Below are the code and all the weights of a small trained network. Each question names an input and a class and asks about switching units off, where a switched-off unit gives its printed mean instead of its output.

import numpy as np


def w(rows, s, z=0):
    codes = np.array(rows[::2]) - 128.0
    scale = np.full(codes.shape[1], s)
    scale[-1] = z or s
    return codes * scale


def f(y):
    return np.maximum(y, 0)


def log_softmax(a):
    a = a - a.max(-1, keepdims=True)
    return a - np.log(np.exp(a).sum(-1, keepdims=True))


def net(x, mask):
    res = np.array(x, float).reshape(1, 8) / 4 @ E
    y = f(res @ A[0][:, :-1].T + A[0][:, -1])
    res = res + np.where(mask, y, B[0][:, -1]) @ B[0][:, :-1]
    return log_softmax(res[-1] @ U[:, :-1].T + U[:, -1])


A, B = {}, {}
E = w([
[139,96,114,136,116,127,142,91,247],'x0',
[107,100,121,175,96,122,109,151,138],'x1',
[130,133,122,128,118,130,124,117,123],'x2',
[124,132,142,112,166,134,147,146,136],'x3',
[192,97,153,148,100,190,192,132,98],'x4',
[122,129,201,186,176,145,103,53,124],'x5',
[128,147,114,145,116,151,114,125,133],'x6',
[114,110,131,128,127,129,131,133,127],'x7',
],0.014)
A[0] = w([
[122,135,70,72,89,127,140,183,136,152],'neuron 0',
[130,136,155,136,139,122,106,135,104,60],'neuron 1',
[128,126,95,127,161,87,94,128,141,99],'neuron 2',
[96,148,120,112,139,104,70,138,113,86],'neuron 3',
[120,125,251,173,164,136,69,58,130,128],'neuron 4',
[146,135,148,155,114,114,98,109,116,144],'neuron 5',
[184,107,165,163,103,165,182,134,103,105],'neuron 6',
[112,142,139,123,139,149,106,154,68,94],'neuron 7',
[155,129,79,88,102,109,130,179,127,181],'neuron 8',
[43,167,126,101,152,63,55,108,161,55],'neuron 9',
[131,138,146,127,123,116,108,114,107,176],'neuron 10',
[160,117,161,144,84,164,188,130,124,140],'neuron 11',
[144,122,121,142,146,119,110,137,105,125],'neuron 12',
[148,112,120,127,126,131,152,84,247,30],'neuron 13',
[135,146,141,141,120,129,136,147,97,59],'neuron 14',
[108,154,137,128,141,124,99,161,25,5],'neuron 15',
[129,107,127,113,126,134,130,110,177,68],'neuron 16',
],0.015,0.0026)
B[0] = w([
[73,129,61,151,172,121,158,139,116,195],'neuron 0',
[124,136,126,146,98,112,138,121,159,152],'neuron 1',
[172,155,148,111,139,160,130,124,105,169],'neuron 2',
[184,119,145,96,139,162,128,108,105,177],'neuron 3',
[75,157,6,115,150,115,179,158,119,255],'neuron 4',
[111,113,126,85,158,102,163,132,119,159],'neuron 5',
[181,99,116,121,150,200,90,116,144,188],'neuron 6',
[119,99,149,154,72,81,119,120,120,175],'neuron 7',
[95,159,70,118,162,126,163,125,135,185],'neuron 8',
[209,63,135,140,150,216,119,128,135,234],'neuron 9',
[103,127,153,145,138,122,119,179,142,153],'neuron 10',
[184,106,140,115,175,171,114,135,121,179],'neuron 11',
[131,152,156,128,139,113,156,119,139,145],'neuron 12',
[90,138,223,129,66,49,101,136,108,228],'neuron 13',
[120,115,162,133,119,115,107,116,120,149],'neuron 14',
[107,160,207,129,70,74,98,104,175,201],'neuron 15',
[126,179,145,148,88,112,113,93,116,168],'neuron 16',
],0.015,0.02)
U = w([
[61,169,1,140,165,113,164,178,139,112],'0',
[232,98,126,142,151,210,82,143,146,9],'1',
[96,163,184,159,66,59,86,130,153,251],'2',
],0.0097,0.0013)

Each question gives the input, the list of numbers given to net, and the class t.
The units are the neurons (one row each of A and B). Each row of codes is followed by its name. A weight is (code - 128) times the scale printed after its matrix; where a second scale follows, it is the last column's (A, B and U).
mask holds one flag per neuron, in row order. A switched-off neuron (its flag False) gives its mean, the last column of its row in B, instead of its output. The means were averaged over made-up inputs and are rounded, as every weight is.
A unit's drop is (log p(t) with every unit on - log p(t) with that unit switched off) / (log p(t) with every unit on - log p(t) with every unit switched off).
The circuit of an input: a set's keep is (log p(t) with only the set's units on - log p(t) with every unit switched off) / (log p(t) with every unit on - log p(t) with every unit switched off). Starting from the 12 units with the biggest drops (on a tie, the unit counted first), units are removed one at a time, each time the one whose removal leaves the highest keep (on an exact tie, the one counted first), for as long as the keep stays at least 0.8.
units of the circuit, in order: the units of the circuit, biggest drop first
most important unit: the unit with the biggest drop
k most important neurons: the k neurons with the biggest drops, biggest first
drop when u is switched off: that unit's drop, to one decimal
input [0,2,-3,6,-6,-4,-8,-5], class 1: units of the circuit, in order => [neuron 9]
input [-1,-5,6,8,3,-2,-2,-8], class 1: 3 most important neurons => [neuron 4; neuron 13; neuron 6]
input [-7,6,-4,-8,5,0,-3,3], class 2: 3 most important neurons => [neuron 15; neuron 9; neuron 7]
input [-8,2,4,-8,7,-6,2,1], class 2: 4 most important neurons => [neuron 15; neuron 9; neuron 4; neuron 7]
input [5,-5,0,-6,2,4,-2,-4], class 2: 3 most important neurons => [neuron 13; neuron 0; neuron 8]
input [-1,8,-1,7,8,-7,0,-3], class 1: 3 most important neurons => [neuron 4; neuron 6; neuron 11]
input [3,-6,-6,-5,-1,4,3,-4], class 0: 2 most important neurons => [neuron 4; neuron 15]
input [-7,6,4,-3,6,4,6,0], class 2: 4 most important neurons => [neuron 15; neuron 9; neuron 7; neuron 3]
input [6,-5,4,2,4,1,4,-5], class 2: 2 most important neurons => [neuron 13; neuron 9]
input [-2,5,0,-2,-8,-6,0,-2], class 1: 3 most important neurons => [neuron 9; neuron 4; neuron 3]
input [6,7,-1,1,3,-5,6,8], class 2: 3 most important neurons => [neuron 4; neuron 13; neuron 16]
input [5,-2,-3,5,-4,3,2,-5], class 2: 3 most important neurons => [neuron 13; neuron 6; neuron 11]
input [7,3,7,-6,-6,-1,5,8], class 2: 2 most important neurons => [neuron 13; neuron 6]
input [-4,-7,7,-3,-8,6,0,5], class 1: 2 most important neurons => [neuron 9; neuron 3]
input [-4,1,2,-8,-5,-4,2,2], class 1: 2 most important neurons => [neuron 4; neuron 9]
input [8,4,7,-4,3,-5,4,0], class 2: 2 most important neurons => [neuron 13; neuron 4]
input [-3,1,-5,4,-3,1,6,0], class 1: most important unit => neuron 13
input [4,3,0,4,6,8,1,-5], class 0: drop when neuron 4 is switched off => 2.7
input [8,3,0,-7,-1,8,6,-4], class 0: drop when neuron 4 is switched off => 6.9
input [-4,-6,3,2,-1,2,-1,-5], class 2: drop when neuron 15 is switched off => 0.1
input [-5,8,-5,-2,4,5,-4,-6], class 0: drop when neuron 9 is switched off => 1.1
